Each row is followed by its class.
[ 22 -33  -2  28  76 -21 -10 -15  21   3  16 -14 -64 -28   1  21  39  61
  82   7   1  -9   3  67 -41  22  19 -23 -18  12 -12  -4 -18 -56  28  -9
   1  35 -10   4  12  24] : lurob
[-33  21  34 -15  13 -61  21   3  27  53 -38  -5  59  38  13 -12  18   8
  34  16   9  12 -14   9   5 -46  10  14  -4  42  20 -13   4  67 -31  31
 -44  39 -24   0  22   1] : Gole
[ -6  32 -23  18  47  -5 -19  57  41   3  23 -26  19  84  20  -7 -16  10
 -10  62  22  18   3  37  65  39  48 -51 -66 -25 -17  40  18  54  10 -38
  33 -30  50 -10  23  43] : mer
[ 15 -11  60  -2   8  -3  42 -13  14  35   9  30  17  11   4 -24  29   8
  17  21  -3  13 -10 -21  43 -17 -22  59  60   7  15  -5 -18  58  -7  33
 -54  26  -6  12   4   1] : faf
[-12  26 -47   0 -13   9  12  -7  52  43   1  13  -3 -22  37  16  13  17
  -6  22   9  28  27 -23 -22  10 -29  17 -13  26  60   3  29  -9 -67   9
  -7  23 -59  32 -18 -33] : mer
[ 20   2 -34  22 -43 -51  43  -2 -19   6 -45  13  -3 -30  -5   7 -43   0
  70 -32  11   2   1  -7  24 -14  17  22  19  24  59 -57  23 -36  16  -7
 -46 -34  47  -9  44  11] : kifer
[-49  20  29  35  23 -39 -16  -2 -62  17 -11   4  34  24 -16 -18  12   7
 -19  23  10  -4 -19 -18 -15 -42  -8  37  20  16 -22  26 -45  54 -20   3
 -14  44 -26   4   2   8] : totiz
[ 24 -33  38  21   3  20 -18  45  14  40   8   7 -19  38 -16  18 -23   1
  11 -11 -76 -25 -46  23  20   2  56 -34  28   7  11 -28   4   5  -4 -27
  -6   4  64  10  18  -1] : Dopuz
[ 54  -9  12  45  24 -29  48  51 -20  27 -17  -4 -47  12  -2  23 -18  -2
  36  20 -16 -14  22 -21  37  73  36 -31  70  27   8 -20  13 -56  15 -16
 -52  -3  60  47  11 -31] : mer
[-28  22   0   3  12 -27  17  30  21 -17 -14   0  18  48  14 -22  13  -2
 -15   0   6  15 -35 -21   4 -74  -3  31   3  38  23   4   6  56  -3  38
 -24   9 -19  13  14  21] : kifer
[ 16   3  34  67 -10  31  16 -28 -18  62 -26  45 -30 -27 -26  28  28   6
  43 -12 -11  18 -13 -66  64  -2   5  19  55   3   8 -49  -3 -26  28 -36
  37 -59  11  25  16   2] : totiz
[ -1  43  17  35  35   1  13  13 -50  21 -21  53   0 -36  -8 -21  13  43
  51  15  13 -81  -8 -75  32 -34 -25 -65 -32 -32  15 -38 -23  27  56 -58
  73 -57  69   0 -15 -35] : Tosim
[ 11  -8 -17  37 -20 -27   4  -9  20  47 -34   2  -8 -18 -36  30 -21 -40
 -17   8  14 -13 -11 -55  77  46 -44  19  22 -68  54 -21 -21  -3 -30 -45
   4 -21  49   6  49 -26] : faf
[ 36  -1  16   6  31  19  33   6 -84  45 -15 -33  37  14 -24  14  13  -1
  -7 -15 -25   1 -28 -44  63 -10  23 -22  29 -31  54  53 -44   9  16 -13
 -17 -44  11  11  23 -13] : totiz
[  3  76 -17  21  23 -15  14  45   6  19 -45  23   9   2   9  39  -7  11
  26  10  -4  17  14 -63  53 -12   6  14  49  35  44 -35  42 -49  -7 -25
  32 -49  14  35  -6 -34] : mer
[-36  -2  47  11  31 -21  -7  -7  48   2 -15  26  37  58  -7 -19  20  -5
  21 -18   1  20 -10  17   9 -55  32  30 -13  46  14 -14 -11  34  25  46
 -11  71  34   7  25  34] : Gole
[ -7 -24   9  53  -3  13  34  19 -20  11  -5  22  10 -34  -5 -25  10  -4
   3  -8 -34 -26 -10 -49  93 -25  21  35  93   5  39  -1  22  30 -18 -19
 -56 -34  46   1   5  21] : vego
[-17  31  18  42   6 -12 -36  40  44 -24  10  36  -3 -22 -26  -1 -21  20
  22  -2 -33  19  14 -17  30  23  29 -14  44  15  55  11  25  13   4 -19
 -37 -30  21  13  16  32] : totiz
[-20   5  16  40   7 -81   8   3  27  -6 -16 -14  39  64  17   3  20 -25
 -13   3   0  47  39 -12  64 -32  15  44  64  31 -17  22  11  31   9  50
 -37  20 -12   5   9  39] : faf
[-24  43  18 -29  45 -44 -23  44 -30 -21 -45 -11   3   8 -43  39  19 -20
  -1  -6  13 -29 -53 -50  -1   2   0  -6   9 -40   2  29 -44  33 -41 -53
  -2 -94  35   6   1 -36] : Gole
[ 16   0   0 -24 -23  62 -55  -8  61 -40   2  34 -28 -56  -2 -14  -1  22
 -28  14   2 -14 -49 -45  -9 -21 -31 -16 -17  10  21 -19  -4 -20  -4  24
 -19  22 -76  27 -52 -11] : Mota
[-19  -8 -22 106   6 -34  23   8  51   9   2  10 -63  -2   4   8  27  36
  28  13 -33  -6   8 -52  51  26  -2 -44  -6 -20  -9 -40  13 -34  13 -32
  46  26  42  15  44  -1] : Dopuz
[-63  27  17 -13  14 -32  12   6  -5  29 -20   2  54   0 -13 -32  38 -34
  20 -15 -12  22  14 -23   6 -18  -3 -27   7  32 -15   5  37  23  -8  17
  -8  60 -28 -10   3  12] : lurob
[ 24  -6  16  13  13 -11 -36 -38 -11  28  -7 -38 -48 -68 -23 -23  -1  -4
  20  24 -16  17 -34  77 -14 -16  44  25   7  -2  34  14 -14 -50 -20 -17
 -47  61 -22  40   7  64] : Dopuz
[-33  48 -77  81  34  -7  52 -16  22 -43  -7  -4 -56 -76   4   5  51  59
 -18  31 -14  64  -1  11 -35   2   9  30 -15  24  46  13  48 -57 -46 -47
  -8 -44 -14  10 -30 -43] : mer
[-10 -21  16  61  18  26  17 -27  14  55  -5 -13 -12  -8  -2   2   9  -6
   1  14 -13 -28  12  12  25  64  18   4 -28  32  41 -46   6 -56  14 -15
  14  46  53  36  11 -11] : Dopuz
[-31  26   8  27  28 -28  31  -4 -37  53 -23 -15  42  36  18 -17  22  -6
   7  23   7 -11  36  -2  13 -31 -10   2   2  12  17   1 -13  11  28  18
  -2  32  -4   7  -5  15] : Tosim
[-44  -1 -10  66   3 -14 -25  55  12 -38  -6  -8  14  15 -15 -11 -30  44
  15  -3 -53 -19 -29 -37  41 -55  54 -50  -1  -8  46 -22 -44  50 -21 -41
  -2  29  55 -14  29  27] : Gole
[-47  -1  22  30  14 -64  42  -3  22  25  11 -44  33  11  33 -31  25 -13
  14   5 -10  34  25  -4  15 -35   6  14  28  15  25  27  -1  69 -38  24
 -68  31 -37  -8   1  25] : faf
[-39  15  25  18 -11  10 -25   8  22  33 -14  17  31  19  -5  12  27 -11
  -9   8 -16   8 -22 -52  29 -29  11  10  12  34  12 -18 -22  61 -24   9
   4   4 -40  28 -29  22] : faf
[-38  19 -21 -44  17 -65  29   0  22  22 -11 -44 -31 -44  -5   5  43  41
  27  31 -20  -7 -41  15  -5  22  -2 -17 -80  49  36 -31  65 -12 -51 -34
 -22  28 -21  19   9 -63] : Dopuz
[ -5 -21  11   7  41 -39  -4 -44   4  28  15 -24  21   5  14   6  51  31
  17  10  -6 -14  21  75 -29   2  20 -22 -82  29  11  22 -44  -1   1  28
 -23 114  -3  -2  -5  22] : Tosim
[ 54 -10  -2  -2  -4  42   9 -59   8 -33   7  -3 -56 -77 -25 -42  13   6
 -13  -7 -29  39 -45  34  -3  27  -1   8   9 -23   7  18 -18 -62   1  12
  -9  80   1   6  25  10] : Dopuz
[-10 -28   0   9 -45 -30 -16 -18  59 -81  19 -26 -80 -46  19 -16   9  13
 -27  20   2  35  17  23 -19  -2 -17   1  -6   6 -14 -31  21 -37   0   8
 -27  35 -55   3 -32  13] : Mota
[-22  -2  34 -25 -13 -15  -8  19 -30  12  -5  19  44  37  -9 -12 -11 -27
 -16  -3  22 -38  22 -22  -3  -1 -13  -5  14  -2 -10  -2 -12  40   3  33
 -27  64  20  -1 -27  -9] : Mota
[-22  12  26   4  39 -73 -10  16   0  30 -10 -16  25  47  -9  -7   1   6
  26  -5 -11   3 -17  18 -19 -51  19   4  17  27 -28  46  -8  23  12  23
 -42  49 -11 -15  18  -8] : totiz
[ -6  35  12 -15  21 -26  38  -8  -6  31 -31  15  27  29  26  -8  18 -26
  -9  11  19 -43  33 -16  27 -10  -7  42 -10  19 -35 -12  -6  15  -5  14
  -6  50  27 -21  -8 -24] : Tosim
[ 13 -15  16  12  43   2  23  -5  36  39   4   2   3  11  -1 -21  45  14
  38   4  -3 -14 -12   1  24 -39  22   4  53  13 -10  36  10  55 -19  45
 -88  72 -21   2 -22  35] : Mota
[  -6   15    5   20    6  -12    2   26   42  -35   22   23  -51  -22
  -23    5  -21   37  -22    1  -10  -23  -24   10 -110   15    0  -26
  -57    7   21  -21  -26  -64   23    1   -8   28   19   16   -5  -32] : vego
[ -1 -26 -18 -24   2  19  44   4  19 -44  25 -22 -45 -45   5 -43  15  24
 -25  38  11   6 -41 -34  40  40 -54  -2 -24 -46  32  -5  -6  -6 -26   7
 -69  66 -37  -5  20 -30] : Mota
[ 15  -8  -8  71  -5  -4 -68 -17  69  52   0  19   1  -3 -27  -5 -40  33
  42  32 -18 -40 -18 -10  42 -59  -7 -86 -14 -15  39 -25   8  13 -15 -63
  25  26   3  20  32  39] : Mota
[-40   6  35   8  -6 -35   8  39  66  13   3   8  25  46  27   4  11  16
 -14  18 -35 -20  16 -13   5   1 -16  37   7   7  35 -11 -17   2   2  39
 -26  45  16   5  -9 -13] : Dopuz
[ -4  19  23  38  15  32  29  -9  11  59 -39  40  54  -1 -25   1  -4  12
   8  -2 -22  -7  42  55  -3   3  70  33  15  40  42 -14  22 -27  15  -6
 -21   6  74   1 -10 -20] : Gole
[ 33   7  19  15   1  11  12 -15  10 -14  20 -17 -33 -33 -36  18 -12  23
  -2 -29 -26  32 -71 -54  -6 -10   7  -3 -23   1  28 -35 -24 -32 -34 -22
 -44   6 -16   6  37  -7] : totiz
[ 16 -34   3  26  -3  39  36  35 -45  30  17   2  24 -13 -18 -41 -14   1
 -28  -6  -6 -20  -1 -44  73 -22 -14 -34  27 -88  44  10 -24  35  43   8
  10   3  41   3  41  50] : vego
[ -3   4  15  12  10 -30  14  62  11  16 -18 -40 -49  -6 -17  -6 -10 -25
  93  -9   2 -46  17 -81  70 -15  -5 -37  53 -63 -41 -24 -51 -13  44 -43
   4 -27  24  14  37  88] : kifer
[ 12  -3 -15  10  -2  58  18 -55 -40  55 -25 -18  -4  65  -1  22   4 -44
  39  10  47   5 -48 -28  54  78 -33 -15  28 -11  20 -15 -36  32 -13 -19
  48  -9  17  -5  37  -7] : Mota
[  2  57  10 -18  -2 -50  -6  23  29  41 -18 -12  50  66   8   7  14  14
 -22  30  26  -5 -19 -48  27 -85 -34  23   9   5  -1  29   9  38 -18  14
   8  -1 -27  22   5 -32] : kifer
[  34  -13   -9  -37    6    0    9   29   27   16  -12   20  -68 -104
  -31  -13   13   16   78  -37   -4   -7  -46  -41   17  -10  -19  -30
   14  -26   15  -24   24  -45   15    2  -33   34  -11   24   34   -9] : kifer
[-26  53  29 -43   3   2 -17  32  16  51   5  -8  58  21  -2 -29 -13  -9
   6  14  33 -12 -19 -39  12 -28  -2 -19 -12 -12  21   8  15  51 -24  28
 -42  87 -20  -1 -22  -6] : Mota
[-21   2 -18  34  39   3  32 -31 -35  56 -41 -21  16 -26 -20  -2  29 -64
  -4   1   6 -21  -8 -39  76  52 -12  -4  26 -16  10  26 -13  48 -61 -56
  17 -14  22   1  30 -19] : faf
[ 18  -1 -45  -9 -62  45  -3 -35  38   4 -29   6 -68 -87 -14 -26  14  13
  44  16 -18  21 -80  12  -2  17  12  21  35  32  41  12   0 -27 -24 -11
 -64  18 -38   9 -18 -25] : kifer
[ 12  12 -31  -1 -21   4 -24  -7  27  62 -22 -21 -39 -65 -36  -4   6  19
  10   3 -33   6 -74   2 -34   9  -3 -85 -34 -22  26  -1  10 -35 -16  -8
  22  70 -33  22  10 -40] : Dopuz
[ 21  11 -56  38   0 -50 -26  -3 -35  67 -41  -6 -23  -5  -5  17 -11 -22
  11  35  13   6  13  16  32   0  16 -53  33 -50 -43  57   4  28 -26 -57
  47 -52 -33   8  27   1] : faf
[ -9  25   9  22  33  35  11 -22  29  -2  -9  -4  23  20  -6 -15   8 -13
  36  -3 -29  -8 -36 -27  33  12 -14 -22  30  16  67  13 -21  29 -16 -43
  16 -37  32 -18  24   0] : lurob
[ 24 -16   3 -11  52 -10  40 -16 -62  47 -29 -35  17  41  -6   3  27 -26
   1  21  11 -10 -18 -22  74  21 -30 -25  32  -8  58  42 -25  55  16 -12
  35 -46  11  37  38 -31] : faf
[ 13 -32 -10  17 -28 -55 -16   6 -45  11  -6   0 -22 -58  -6 -22 -25   9
 -33  17  -7  -3   3  33   4 -42  25 -22 -23  13   5  -7  42 -73  23 -11
 -21  40 -15  31  14 -19] : vego
[  6   1 -47 -10  17  32  14 -36 -15  56 -36 -63 -18  21 -35  32   9 -28
  47  -6  54 -66 -56 -69  23  49 -41  23   8   1  -8 -10 -62   1 -33 -29
   3   6  23  13  22  -7] : kifer
[-53   2  19  15  -3   3   6  -3 -28  18   3  20  50  58  12 -24  34 -26
 -55  25   5  11  30  27  22 -24  24  41 -49   4  -2   2 -22  53  19  32
  -9  50  13  -5 -17  61] : Tosim
[ 28  24 -43  64  30  -7  29 -43 -34  -8 -31 -14  -6  32  19  11   9  19
  -1  26  29   7  26  42  40  34  21  27  30  56 -18 -15  42 -22  33  -5
  21 -36  48 -16  -4 -22] : Tosim
[ -7  43  35 -32  41   9  -3  20 -30  10 -17  26  18 -70   1 -19  25  10
 -24  17  -7 -10   6  61  -1  17  49 -32 -94  32  71 -32  17  10   6   0
  14  65  10  23 -16   5] : Tosim
[-37  26  11 -13  29  18   6  48  28  17 -14  25  46 -34 -20 -31   7  26
  -4  -9 -19 -30   1  10 -19 -43  -5  19  25  53  33 -23  50  58 -25  28
 -24  47  -1  11 -14   1] : kifer
[-20  44 -33  18  37 -21  35  24 -21  29 -52  41 -15  18 -54   0  -1 -27
  43  -1  -5 -48   6 -25  32 -10  28   6  16  12 -17 -28  36   4  26 -44
 -17 -35  81  -4  14  20] : Tosim
[ 29 -49   6  48  12 -45  10 -25  49 -34  36 -34 -43  -5  22 -15  11  65
   7  56  -2  -5  -6  64  21  -8  -6  22   7   5  24   7 -18  13   3  -9
 -39 -15  -2   2  25  53] : vego
[-21  12 -68  15  26  36  37   8   5  87 -27 -57   7   9  -3  21  10  -9
  42   0  24 -48 -32 -49 -12  39 -37 -69 -15 -13  50  14 -19  79 -57 -37
  21 -77 -28  12  22   0] : kifer
[-20 -47  21 -24  23 -20  24 -27 -44  47 -15   9  52   8 -34 -27  30   4
  35   8  -7 -40 -14 -30  22 -34 -37  26  38  46   7   1 -26  75  -8  35
 -67  44 -25  29  -2  15] : faf
[ 15  64   8  32  35 -32 -13 -38  10 -44   6 -31 -18  -9   4   5  18  15
 -15  23  39  10  -9   3 -10  15  -1 -35 -23 -12  23  37 -10   5 -35 -40
  32   2  17   2 -11 -32] : Mota
[ -9 -22 -29  54   9   3  19  -3   6 -11  33   3 -41   3 -43  28 -27  51
  30   5   1  17 -12  -2 -22  63  -3  50  31  26 -30 -52  32 -10 -34 -31
 -79 -46  12 -15  34  14] : totiz
[  3   5   8  77 -38  -1   6  16  13  49  -6   8 -24 -45 -25  37 -19   8
  -1 -13 -46   5   7  20 -10  17  40  13  30 -46  49 -43  16 -35 -31 -54
 -12 -50  69  -4  -6   4] : Dopuz
[ 20  -2  41  42  13  32  36  -3   1  44   0  29 -30  18 -23  54  16 -41
  -7 -22  -9  32  31  17   2  72  30  21  33 -14  35 -26   0  -7   8 -31
  31 -91  63  26   5   1] : faf
[ 20  22  35 -17  -7 -38 -33  -1  72 -25 -13 -49  -1 -29  -7  12 -11  18
 -11  26   0  41 -15  81 -10   2  52   3 -43  -4  35 -18 -26  19 -43  -8
 -41   4 -22  -3  12  66] : Gole
[  3 -21 -33  10  -8 -28  29   8  24   8 -13 -10 -79 -33 -11  25  57  40
  31  37  -5   2  -3  16  35  35   5  35 -11 -28 -36  -3 -35 -59  -2 -20
 -14  58  -6  10  25   8] : kifer
[  4   6 -13  57  14  31  -6 -57  16  31 -49  16  -5  -1  20  11   1 -52
  61 -22  28   1 -18  -7  28  82  -1   0  60  65  14 -39   8  14 -25  -4
  31  -1  14 -17  26   8] : lurob
[-31 -13 -20  -1   7  -6   9  36  43  46  -1   1  41  45  -7  -3  -1  37
  -9  14 -23 -58 -27 -28 -30 -63  -9   3   4  53  36  -2  -5  51 -13  53
 -63  46 -38  21 -16  12] : vego
[ -8  27   1 -25 -15 -53  -5  42 -78  39 -19  -5  17   7 -17  36 -13  -2
  26 -38 -35   4  31   3 -18 -52  71  20  49  28 -29 -13  53 -47 -11   0
 -29   8  15  14 -24  -5] : Dopuz
[-17   0  12  13   6  35   7 -27   8  39  22  -5  22 -60   1  -7  47  19
 -30   6  10  32  15   4 -39  30 -19 -35 -73   8  10  -9   7 -21 -16  12
  30  57 -27  25 -39 -27] : mer
[-31   6  58  30  15  -6 -35   6  59  37  17  15  30  48  46 -22  13  -7
  18  11   6   3  -9   2 -11 -62 -10 -46  -3   2  15  12  -7  86 -11  23
  16  28 -42   0 -16  29] : Mota
[ 23   9 -18   2  28  11  75 -32  60 -37  24 -24 -53 -32   4 -20  14   8
  19  25 -14  29  31  14  -4  69 -18  15 -23 -10  49  26 -24 -77  -7 -27
 -41  18  26  12  23  -1] : mer
[ 19   5  -3  31  37  -3  -6 -21  29  45  -8 -41 -12 -44   8  23  18  25
  11  24  10  40 -18  52   1  10  17  -4 -34 -22   4  -7 -23 -16 -18 -10
   7  -8 -63   2   7  31] : faf
[-13  15  34  16 -15 -20 -30   6  15  46 -10  30  51  42  24 -33   7   4
  -1  30 -10  11 -27 -22  18 -93  16 -30 -20  33  14  -3   0  46   9  23
  -1  45 -59  16  -2  25] : lurob
[ 14  -1   0  19  21 -42 -56  19   7 -28   5   6 -38 -22 -32  27  22  29
 -17   6   1  26 -19  43 -32 -46  24  31  22 -28  47  26  -5  -7  -9   1
 -33   1  -5  20 -14  41] : lurob
